Here is a tiny trained network, its code and every weight. The questions are about switching its units off for an input and a target symbol, where a switched-off unit gives its printed mean instead of its output.

import numpy as np


def w(rows, s, z=0):
    codes = np.array(rows[::2]) - 128.0
    scale = np.full(codes.shape[1], s)
    scale[-1] = z or s
    return codes * scale


def norm(h):
    return h / np.sqrt((h * h).mean(-1, keepdims=True) + 1e-5)


def f(y):
    return y / 2 * (1 + np.tanh(0.7978845608 * (y + 0.044715 * y**3)))


def softmax(a):
    e = np.exp(a - a.max(-1, keepdims=True))
    return e / e.sum(-1, keepdims=True)


def log_softmax(a):
    a = a - a.max(-1, keepdims=True)
    return a - np.log(np.exp(a).sum(-1, keepdims=True))


def net(x, mask):
    ids = ['αβγδηθμξσφψ'.index(c) for c in x.split()]
    T = len(ids)
    res = E[ids] + P[:T]
    r = norm(res)
    for j in range(3):
        rows = slice(4 * j, 4 * j + 4)
        q, k, v = (r @ M[0][rows].T for M in (Q, K, V))
        z = softmax(np.where(np.tri(T) > 0, q @ k.T / 4**0.5, -1e9)) @ v
        o = O[0][rows]
        res = res + np.where(mask[j], z, o[:, -1]) @ o[:, :-1]
    y = f(norm(res) @ A[0][:, :-1].T + A[0][:, -1])
    res = res + np.where(mask[3:19], y, B[0][:, -1]) @ B[0][:, :-1]
    return log_softmax(norm(res)[-1] @ U[:, :-1].T + U[:, -1])


Q, K, V, O, A, B = {}, {}, {}, {}, {}, {}
E = w([
[105,2,111],'α',
[116,93,116],'β',
[156,98,56],'γ',
[164,123,124],'δ',
[149,112,142],'η',
[99,62,119],'θ',
[126,101,146],'μ',
[122,96,131],'ξ',
[123,103,97],'σ',
[127,101,148],'φ',
[140,118,114],'ψ',
],0.018)
P = w([
[119,200,120],'0',
[207,30,115],'1',
[123,141,142],'2',
[234,3,114],'3',
[235,3,115],'4',
[116,150,138],'5',
],0.015)
Q[0] = w([
[33,86,212],'h0',
[178,156,160],'h0',
[248,93,162],'h0',
[150,97,14],'h0',
[139,204,115],'h1',
[195,209,187],'h1',
[74,187,138],'h1',
[143,169,30],'h1',
[145,152,85],'h2',
[98,132,157],'h2',
[147,84,61],'h2',
[150,69,87],'h2',
],0.017)
K[0] = w([
[74,39,217],'h0',
[181,178,129],'h0',
[146,241,140],'h0',
[117,131,43],'h0',
[218,118,127],'h1',
[189,116,177],'h1',
[165,34,153],'h1',
[193,92,5],'h1',
[121,157,152],'h2',
[73,111,99],'h2',
[149,180,119],'h2',
[255,104,85],'h2',
],0.018)
V[0] = w([
[200,131,76],'h0',
[167,49,73],'h0',
[103,170,45],'h0',
[218,105,113],'h0',
[115,172,173],'h1',
[225,125,136],'h1',
[45,128,192],'h1',
[2,137,126],'h1',
[128,106,103],'h2',
[154,109,116],'h2',
[137,160,136],'h2',
[23,88,109],'h2',
],0.017)
O[0] = w([
[158,85,91,154],'h0',
[91,17,46,131],'h0',
[145,194,62,229],'h0',
[150,64,135,103],'h0',
[118,112,150,124],'h1',
[217,171,131,26],'h1',
[66,99,221,132],'h1',
[3,105,130,255],'h1',
[102,111,115,189],'h2',
[81,123,124,224],'h2',
[167,162,139,77],'h2',
[164,97,133,20],'h2',
],0.014,0.005)
A[0] = w([
[168,174,252,126],'n0',
[168,117,74,181],'n1',
[137,109,107,131],'n2',
[115,204,155,253],'n3',
[42,120,124,75],'n4',
[141,126,120,67],'n5',
[112,101,134,145],'n6',
[98,114,136,158],'n7',
[100,181,113,116],'n8',
[149,103,128,182],'n9',
[62,150,186,109],'n10',
[100,158,73,21],'n11',
[115,120,98,179],'n12',
[168,124,93,99],'n13',
[87,130,118,100],'n14',
[70,145,164,85],'n15',
],0.023,0.0064)
B[0] = w([
[160,6,127,215],'n0',
[91,159,158,206],'n1',
[102,148,162,151],'n2',
[107,71,159,224],'n3',
[175,142,152,254],'n4',
[144,163,142,117],'n5',
[104,127,135,175],'n6',
[109,157,145,189],'n7',
[97,96,111,159],'n8',
[92,100,126,162],'n9',
[165,189,126,207],'n10',
[116,125,99,144],'n11',
[109,107,132,189],'n12',
[158,171,155,160],'n13',
[159,165,116,173],'n14',
[149,171,119,185],'n15',
],0.014,0.0093)
U = w([
[111,36,116,220],'α',
[50,226,140,34],'β',
[185,134,4,54],'γ',
[220,159,117,223],'δ',
[221,57,189,129],'η',
[29,184,169,3],'θ',
[130,128,248,33],'μ',
[85,211,231,159],'ξ',
[51,187,5,54],'σ',
[130,129,249,22],'φ',
[163,221,120,251],'ψ',
],0.016,0.0043)

Each question gives the input, a string of symbols that net reads in full, and the target symbol t.
The units are the heads (4 rows each of Q, K, V and O) and the neurons (one row each of A and B). Each row of codes is followed by its name. A weight is (code - 128) times the scale printed after its matrix; where a second scale follows, it is the last column's (O, A, B and U).
mask holds one flag per unit, heads first, then neurons. A switched-off unit (its flag False) gives its mean, the last column of its rows in O or B, instead of its output. The means were averaged over made-up inputs and are rounded, as every weight is.
A unit's drop is (log p(t) with every unit on - log p(t) with that unit switched off) / (log p(t) with every unit on - log p(t) with every unit switched off).
The circuit of an input: a set's keep is (log p(t) with only the set's units on - log p(t) with every unit switched off) / (log p(t) with every unit on - log p(t) with every unit switched off). Starting from the 12 units with the biggest drops (on a tie, the unit counted first), units are removed one at a time, each time the one whose removal leaves the highest keep (on an exact tie, the one counted first), for as long as the keep stays at least 0.8.
circuit, biggest first: the units of the circuit, biggest drop first
most important unit: the unit with the biggest drop
top k neurons: the k neurons with the biggest drops, biggest first
heads that matter: for each layer, one digit per head in row order, 1 if its drop is at least 0.15 and else 0, layers parted by /
drop of u: that unit's drop, to one decimal
input η α α σ, target η: heads that matter -> 110
input ψ φ α σ ψ, target ψ: heads that matter -> 110
input η η ψ α, target η: heads that matter -> 110
input α η α α σ ψ, target ψ: heads that matter -> 010
input δ ξ δ ξ, target δ: heads that matter -> 010
input γ α σ α, target γ: circuit, biggest first -> (h1)
input ξ α μ α, target ξ: heads that matter -> 110
input φ ξ σ α ψ η, target η: heads that matter -> 000
input α α η, target η: heads that matter -> 010
input σ ξ δ β, target σ: heads that matter -> 000
input ξ ξ σ ψ β, target ξ: heads that matter -> 110
input θ σ α α θ, target θ: heads that matter -> 010
input θ α α ξ, target θ: heads that matter -> 010
input ψ δ η σ ξ, target ψ: circuit, biggest first -> (h0)
input σ γ θ η α, target σ: heads that matter -> 100
input ψ α σ η α, target ψ: circuit, biggest first -> (h0; h1; n1; n0)
input σ α η φ, target σ: heads that matter -> 100
input η ψ ξ ξ β σ, target σ: circuit, biggest first -> (h0; n0)
input σ α ψ γ, target σ: heads that matter -> 000
input θ δ ξ σ σ, target θ: circuit, biggest first -> (h1)
input η γ ξ, target ξ: top 3 neurons -> (n10; n15; n0)
input σ ξ ξ, target ξ: top 2 neurons -> (n10; n0)
input ψ α α α, target ψ: top 2 neurons -> (n0; n1)
input ψ β μ α θ, target ψ: drop of n1 -> 0.1
input δ ξ δ η α, target δ: drop of h1 -> 1.2
input δ σ α α ψ, target δ: drop of h1 -> 1.2
input γ δ α δ, target γ: drop of h1 -> 0.4
input σ ξ θ δ, target σ: most important unit -> h0
